Each row is followed by its grade, which names the range that a hidden value of the row falls in. A new part has a new value, new ranges and new names.
(in the rows, 128 means zero)
[108 141 174 102 139 140 129 112 140 152 112 133 211 144 156 132 147 133
  99 116 138 123 123 128 143 126 120 137 125 102 182 142 146 150 141 120
 124 194 128 148 118 171 155 165 141 127 119 116 113  76 107 152 149 108
 121 133  98 112 151 130 137 113 130 152 128 115 103 132  81 116 142 131
 137 157 153 128 219 120 132 120 109 128 149 117 135] : G
[127 134 143 116 131 127 128 120 135 136 122 130 127 133 134 129 129 134
 127 124 127 129 128 129 132 127 127 128 128 124 134 130 135 134 132 128
 127 142 124 129 124 132 131 129 130 129 123 125 125 120 119 137 130 121
 122 126 133 126 132 128 131 124 128 132 126 121 124 130 120 131 127 128
 127 140 136 128 160 127 128 122 124 128 131 134 130] : M
[108 147 161  89 135 140 127 127 135 136 109 138 217 146 154 131 148 123
  84 116 133 127 124 125 137 127 125 131 126  94 172 134 138 150 143 122
 124 179 121 143 120 165 157 172 139 129 131 121 117  68 105 168 148 113
 117 134  97 106 160 135 142 118 133 149 124 114 105 131  88 109 137 132
 137 153 147 128 251 119 132 123 104 128 154 112 116] : G
[128 159 152 100 122 151 124 120 120 159 125 143 157 140 153 134 137 142
  79 122 151 110 127 121 142 118 117 132 132 110 141 186 132 136 144 128
 122 188 144 136 130 158 151 130 134 126 178 123 140  25 164 141 165 123
 119 144 113 102 124 134 138 104 153 154 143 148 100 128 161 206 135 117
 138  78 158 131 245 123 136  99 105 130 139  93 141] : T
[114 147 153  99 133 150 132 111 129 138 120 136 181 135 153 130 147 128
  87 121 135 117 122 125 138 126 121 137 127 106 148 159 131 134 137 122
 122 170 146 135 126 162 150 157 140 124 149 115 122  66 144 154 154 133
 114 146  96 109 150 134 133 113 135 150 139 139 107 128 109 133 140 130
 143 124 151 130 247 123 133 117 107 128 142 104 124] : N
[122 177 169  91 128 153 131 140 142 169 136 144 174 138 159 136 156 144
  72 120 162 119 123 115 143 122 108 134 128  85 180 190 115 130 146 129
 124 183 146 146 130 148 159 154 132 130 148 122 131   1 135 155 152 130
 113 154  97  98 128 143 127 117 128 160 140 161  96 129 177 202 140 126
 127  87 164 129 255 135 133  97 113 130 139  90 120] : T
[123 172 142  96 131 159 128 132 128 160 136 145 159 141 162 135 143 140
  86 121 152 119 125 117 136 120 115 137 129  92 165 176 126 133 148 128
 124 184 141 138 129 153 150 149 133 129 141 128 129  23 139 154 161 119
 117 149  99 106 132 142 134 117 130 160 135 153  96 131 158 177 142 122
 129  99 162 129 255 127 132 101 113 129 146  87 142] : T
[119 132 129 111 140 136 129 141 138 131 137 134 163 133 134 130 133 126
 121 122 131 137 124 124 124 128 124 132 125 109 173 115 127 135 137 129
 133 135 124 131 124 141 128 142 129 133 104 134 115 113 101 138 129 112
 130 133 110 134 135 136 126 145 106 136 117 133 114 131 119  96 138 132
 114 139 129 126 154 128 126 123 130 127 134 122 138] : M
[105 143 155  88 135 140 125 121 128 130 102 138 208 145 155 130 139 125
  87 117 135 120 126 124 135 126 129 133 128  97 166 137 148 155 146 124
 124 191 113 139 121 167 153 172 138 130 135 125 122  75 115 165 145 104
 120 131  99 107 152 132 146 121 143 151 123 112 109 131  84 125 144 130
 139 149 145 128 206 115 133 121 103 129 157 111 120] : N
[106 138 145 112 129 144 124 123 118 119 103 140 198 142 156 129 132 122
  95 121 134 116 125 124 132 123 130 134 129 108 138 143 144 154 145 124
 123 174 120 131 125 164 160 161 138 124 154 126 126  64 135 160 148 115
 119 134 101 107 154 132 161 119 148 150 128 119 110 129  73 125 142 128
 145 143 147 129 225 115 134 124  93 129 159 107 122] : N
[107 134 149 104 137 144 127 118 126 145 121 139 179 140 135 129 133 128
 106 121 135 123 125 125 134 125 125 134 127 102 162 141 148 152 145 124
 126 165 128 132 121 159 142 153 136 128 135 124 118  80 123 148 147 112
 123 132 108 117 145 131 138 125 131 137 126 120 109 132  85 117 139 128
 132 147 144 128 206 118 130 121 111 127 148 117 147] : G
[130 138 154 116 130 122 125 115 136 142 120 126 155 132 132 130 138 136
 115 124 132 127 126 129 139 129 128 128 126 122 150 134 133 131 130 126
 128 151 127 140 123 131 137 135 131 129 118 122 122 133 112 136 128 126
 125 126 123 125 135 127 127 120 126 134 129 117 128 130 117 131 128 129
 127 142 137 128 149 129 128 122 125 129 131 134 119] : M
[106 150 138  91 148 168 133 161 126 140 143 150 203 139 153 131 143 119
 104 121 137 130 122 114 120 124 118 143 125  83 184 151 122 139 148 126
 129 158 141 124 128 160 143 172 136 130 131 133 118  45 124 180 156 126
 118 157  72 119 155 149 135 137 111 156 126 158 107 128 100  76 150 134
 122 116 145 128 255 123 130 117 121 126 155  86 141] : N
[117 130 140 105 140 138 130 131 138 139 141 129 173 137 133 130 133 128
 119 122 130 136 125 123 128 128 122 132 125 102 171 119 129 135 136 128
 131 145 124 133 122 137 130 140 129 133 105 128 116 108  92 143 134 114
 128 132 103 131 139 137 127 138 109 138 118 128 120 130 110  97 137 133
 116 142 141 126 163 128 127 128 131 127 140 117 138] : M
[119 158 175  88 135 143 129 118 143 162 118 137 182 142 152 134 158 139
  78 118 148 120 123 123 146 126 115 133 125  99 186 156 135 141 138 124
 126 190 137 157 121 154 164 159 133 129 111 110 118  43 111 154 159 118
 114 135 100 106 139 134 133 102 128 152 135 125  99 132 129 143 138 130
 135 134 165 128 248 128 132 111 111 129 142 113 119] : N
[111 144 170  97 129 140 128 114 128 133 101 135 196 143 155 129 145 126
  86 119 132 113 126 129 143 128 128 135 127 118 141 144 144 146 138 120
 119 166 133 142 122 162 153 166 140 123 146 115 121  78 130 158 148 122
 117 130 104 107 150 126 145 101 149 153 136 114 111 130  89 128 138 129
 148 143 154 129 199 117 134 118 103 129 146 113 118] : G
[124 167 171  99 129 146 130 124 145 163 127 142 184 140 152 134 156 143
  80 120 153 116 125 121 145 123 112 134 128  96 169 189 127 135 140 126
 123 189 142 146 127 154 159 156 134 128 148 120 126  31 134 148 156 120
 115 145 100  99 131 137 133 102 136 155 140 142  98 130 158 203 137 124
 135 106 170 129 255 128 133 100 110 129 153  93 123] : T
[118 159 156  95 129 155 130 127 124 150 127 143 175 140 159 133 142 138
  88 122 146 117 125 119 139 119 118 134 129 103 152 172 136 140 146 126
 123 188 141 135 127 157 151 152 135 127 158 123 129  35 146 153 157 122
 120 144 103 108 135 136 138 109 140 158 136 142  99 130 136 165 139 120
 136 109 156 130 241 123 134 105 106 129 148  99 140] : N
[105 125 163 131 147 151 187  85  95  85  95 142 255 142 168 135 134 131
  71 121 160  87 123 118 138 119 112 118 125 117 117 143 123 153 130 122
 105 205 140 126 121 154 114 134 130 132 119 105 129  88 119 146 142 148
 107 132  92 126 142 122 169 152 130 151 121 143  99 119 106  84 147 136
 173 119 160 128 236 132 130 121 141 130 147 108 168] : T
[127 129 149 120 134 121 128 119 142 146 127 128 171 133 130 131 136 135
 118 120 134 131 126 131 136 128 127 127 126 116 160 119 135 132 130 128
 129 145 118 142 121 130 140 130 127 133 102 126 120 119  95 124 122 111
 129 121 122 132 126 128 126 129 117 134 120 115 121 132 120 125 130 131
 119 142 134 127 155 129 127 124 130 128 135 130 128] : M
[123 177 155  94 131 162 130 148 131 166 146 149 183 141 164 136 150 141
  81 118 165 122 123 114 137 120 109 138 128  98 175 183 115 132 142 130
 125 186 146 138 131 156 156 158 132 131 152 128 131   9 141 161 161 126
 117 157  95 105 131 147 129 120 122 158 137 168  92 129 173 180 144 125
 123  87 167 129 255 133 132 100 109 129 148  86 137] : T
[111 132 151 107 133 140 129 121 129 140 116 134 178 136 142 129 139 127
 104 123 132 121 125 127 133 128 126 134 127 108 147 131 139 142 137 123
 124 158 133 133 124 152 138 157 137 125 137 119 120  85 132 147 146 122
 122 134 112 113 146 127 138 115 137 146 132 125 114 130  93 115 143 129
 137 141 140 129 198 120 131 122 114 128 142 115 135] : G
[112 154 170  95 136 145 131 121 139 155 119 139 189 142 152 133 151 134
  88 119 141 120 123 123 140 125 118 135 126  99 178 145 136 145 141 122
 124 179 136 143 122 158 153 162 138 129 128 120 118  61 117 158 152 117
 118 141  91 113 145 134 135 113 126 153 133 130 104 132 111 134 145 130
 135 137 153 128 253 124 132 115 110 128 145 111 134] : G
[113 154 165  89 131 126 129 141 148 100  95 133 233 140 153 130 165 110
  68 116 134 123 121 126 136 131 122 134 123  97 175 136 128 133 136 123
 122 175 119 155 125 163 173 181 138 131 116 124 117  67  89 192 138 127
 115 133  85  96 169 141 140 112 131 157 124 120 110 128  98  98 151 139
 145 148 146 127 213 126 132 129  98 129 152 112  69] : N
